Here is a tiny trained network, its code and every weight. The questions are about switching its units off for an input and a target symbol, where a switched-off unit gives its printed mean instead of its output.

import numpy as np


def w(rows, s, z=0):
    codes = np.array(rows[::2]) - 128.0
    scale = np.full(codes.shape[1], s)
    scale[-1] = z or s
    return codes * scale


def f(y):
    return np.maximum(y, 0)


def softmax(a):
    e = np.exp(a - a.max(-1, keepdims=True))
    return e / e.sum(-1, keepdims=True)


def log_softmax(a):
    a = a - a.max(-1, keepdims=True)
    return a - np.log(np.exp(a).sum(-1, keepdims=True))


def net(x, mask):
    ids = ['ΓΛΠΨΩβδζξ'.index(c) for c in x.split()]
    T = len(ids)
    res = E[ids] + P[:T]
    q, k, v = (res @ M[0].T for M in (Q, K, V))
    z = softmax(np.where(np.tri(T) > 0, q @ k.T / 2**0.5, -1e9)) @ v
    res = res + np.where(mask[0], z, O[0][:, -1]) @ O[0][:, :-1]
    y = f(res @ A[0][:, :-1].T + A[0][:, -1])
    res = res + np.where(mask[1:13], y, B[0][:, -1]) @ B[0][:, :-1]
    return log_softmax(res[-1] @ U[:, :-1].T + U[:, -1])


Q, K, V, O, A, B = {}, {}, {}, {}, {}, {}
E = w([
[51,194,85,203,46,155,162],'Γ',
[97,161,170,70,114,196,52],'Λ',
[51,97,80,68,128,137,9],'Π',
[103,130,53,37,93,180,103],'Ψ',
[2,131,43,187,27,222,73],'Ω',
[10,114,183,113,45,141,161],'β',
[140,98,104,86,5,172,143],'δ',
[150,120,171,180,174,155,99],'ζ',
[105,108,41,143,123,142,104],'ξ',
],0.012)
P = w([
[82,103,137,191,147,142,76],'0',
[139,62,101,126,157,200,252],'1',
[123,98,146,150,144,121,72],'2',
[146,49,113,91,164,185,253],'3',
[151,96,156,125,135,102,82],'4',
[163,49,120,66,183,192,245],'5',
[166,102,149,121,109,112,92],'6',
],0.0074)
Q[0] = w([
[131,118,110,84,51,135,54],'H1',
[135,199,124,214,72,3,74],'H1',
],0.019)
K[0] = w([
[132,100,79,84,75,45,135],'H1',
[55,118,3,200,56,133,128],'H1',
],0.02)
V[0] = w([
[67,241,57,51,127,111,135],'H1',
[160,246,178,86,140,241,86],'H1',
],0.011)
O[0] = w([
[78,231,34,36,202,122,137,138],'H1',
[159,148,220,88,153,255,83,253],'H1',
],0.008,0.0039)
A[0] = w([
[110,166,198,127,92,149,227,188],'N1',
[229,128,170,92,106,129,93,25],'N2',
[148,83,129,143,136,135,176,1],'N3',
[144,144,122,65,169,112,156,45],'N4',
[135,86,147,47,56,124,48,122],'N5',
[151,120,121,68,4,149,111,192],'N6',
[145,179,179,206,174,98,54,79],'N7',
[172,56,58,101,242,78,191,77],'N8',
[213,141,41,121,125,104,255,145],'N9',
[146,118,152,50,109,131,179,106],'N10',
[45,194,184,151,119,90,45,51],'N11',
[96,253,130,141,140,77,111,45],'N12',
],0.0097,0.0026)
B[0] = w([
[181,68,30,65,143,73,158,216],'N1',
[55,121,63,177,86,86,152,196],'N2',
[123,128,186,181,86,156,70,151],'N3',
[86,72,171,120,148,101,152,145],'N4',
[249,84,34,156,106,104,147,251],'N5',
[59,110,241,169,171,165,98,253],'N6',
[104,193,211,78,214,84,90,157],'N7',
[154,182,164,247,195,65,201,151],'N8',
[202,225,147,78,52,118,42,162],'N9',
[63,196,155,105,173,141,147,182],'N10',
[162,224,173,98,15,106,139,199],'N11',
[221,91,131,165,183,179,247,156],'N12',
],0.012,0.0066)
U = w([
[157,202,131,171,142,127,197,82],'Γ',
[182,164,190,64,102,129,94,73],'Λ',
[170,138,24,57,113,85,72,80],'Π',
[120,115,77,55,206,187,109,211],'Ψ',
[2,176,96,142,94,140,97,94],'Ω',
[43,118,148,44,84,25,161,191],'β',
[161,66,159,167,130,120,142,91],'δ',
[82,173,207,100,199,70,132,162],'ζ',
[79,141,43,163,192,51,97,253],'ξ',
],0.0066,0.0031)

Each question gives the input, a string of symbols that net reads in full, and the target symbol t.
The units are the heads (2 rows each of Q, K, V and O) and the neurons (one row each of A and B). Each row of codes is followed by its name. A weight is (code - 128) times the scale printed after its matrix; where a second scale follows, it is the last column's (O, A, B and U).
mask holds one flag per unit, heads first, then neurons. A switched-off unit (its flag False) gives its mean, the last column of its rows in O or B, instead of its output. The means were averaged over made-up inputs and are rounded, as every weight is.
A unit's drop is (log p(t) with every unit on - log p(t) with that unit switched off) / (log p(t) with every unit on - log p(t) with every unit switched off).
The circuit of an input: a set's keep is (log p(t) with only the set's units on - log p(t) with every unit switched off) / (log p(t) with every unit on - log p(t) with every unit switched off). Starting from the 12 units with the biggest drops (on a tie, the unit counted first), units are removed one at a time, each time the one whose removal leaves the highest keep (on an exact tie, the one counted first), for as long as the keep stays at least 0.8.
units of the circuit, in order: the units of the circuit, biggest drop first
unit that matters most: the unit with the biggest drop
k most important neurons: the k neurons with the biggest drops, biggest first
drop when u is switched off: that unit's drop, to one decimal
input Λ ζ ζ Γ, target δ: unit that matters most => H1
input Γ Γ β δ, target Λ: units of the circuit, in order => (N9; N6)
input Λ Λ ξ Γ, target Ψ: units of the circuit, in order => (H1; N1; N11)
input Ψ Ω ξ Ψ Ψ ξ, target Γ: 2 most important neurons => (N8; N6)
input ξ δ Λ Ω ξ Ω, target Ψ: units of the circuit, in order => (H1; N11)
input Λ Γ Λ β Γ Γ δ, target δ: units of the circuit, in order => (N6; N5)
input β δ Π ξ, target Γ: units of the circuit, in order => (N8; H1)
input Π Γ δ, target δ: units of the circuit, in order => (N6; N5; H1)
input Ψ Ψ δ Π, target ξ: units of the circuit, in order => (H1; N8)
input Γ Π Γ ζ Λ β, target Ψ: 2 most important neurons => (N1; N11)
input Γ Γ Ψ, target Ψ: 2 most important neurons => (N11; N2)
input Ω Γ Λ δ Λ β, target Ψ: units of the circuit, in order => (H1; N1; N11)
input δ Γ ζ, target ζ: 2 most important neurons => (N7; N5)
input Ω δ Π, target Π: unit that matters most => N5
input ζ Λ δ δ, target Ψ: 3 most important neurons => (N1; N10; N11)
input Λ Λ Ω δ, target Ψ: drop when N10 is switched off => 0.2
input δ Ω β Λ Ψ Ψ Ψ, target Ψ: drop when H1 is switched off => 0.6
input ξ Γ Γ Γ Ω Γ, target Π: drop when N6 is switched off => 0.2
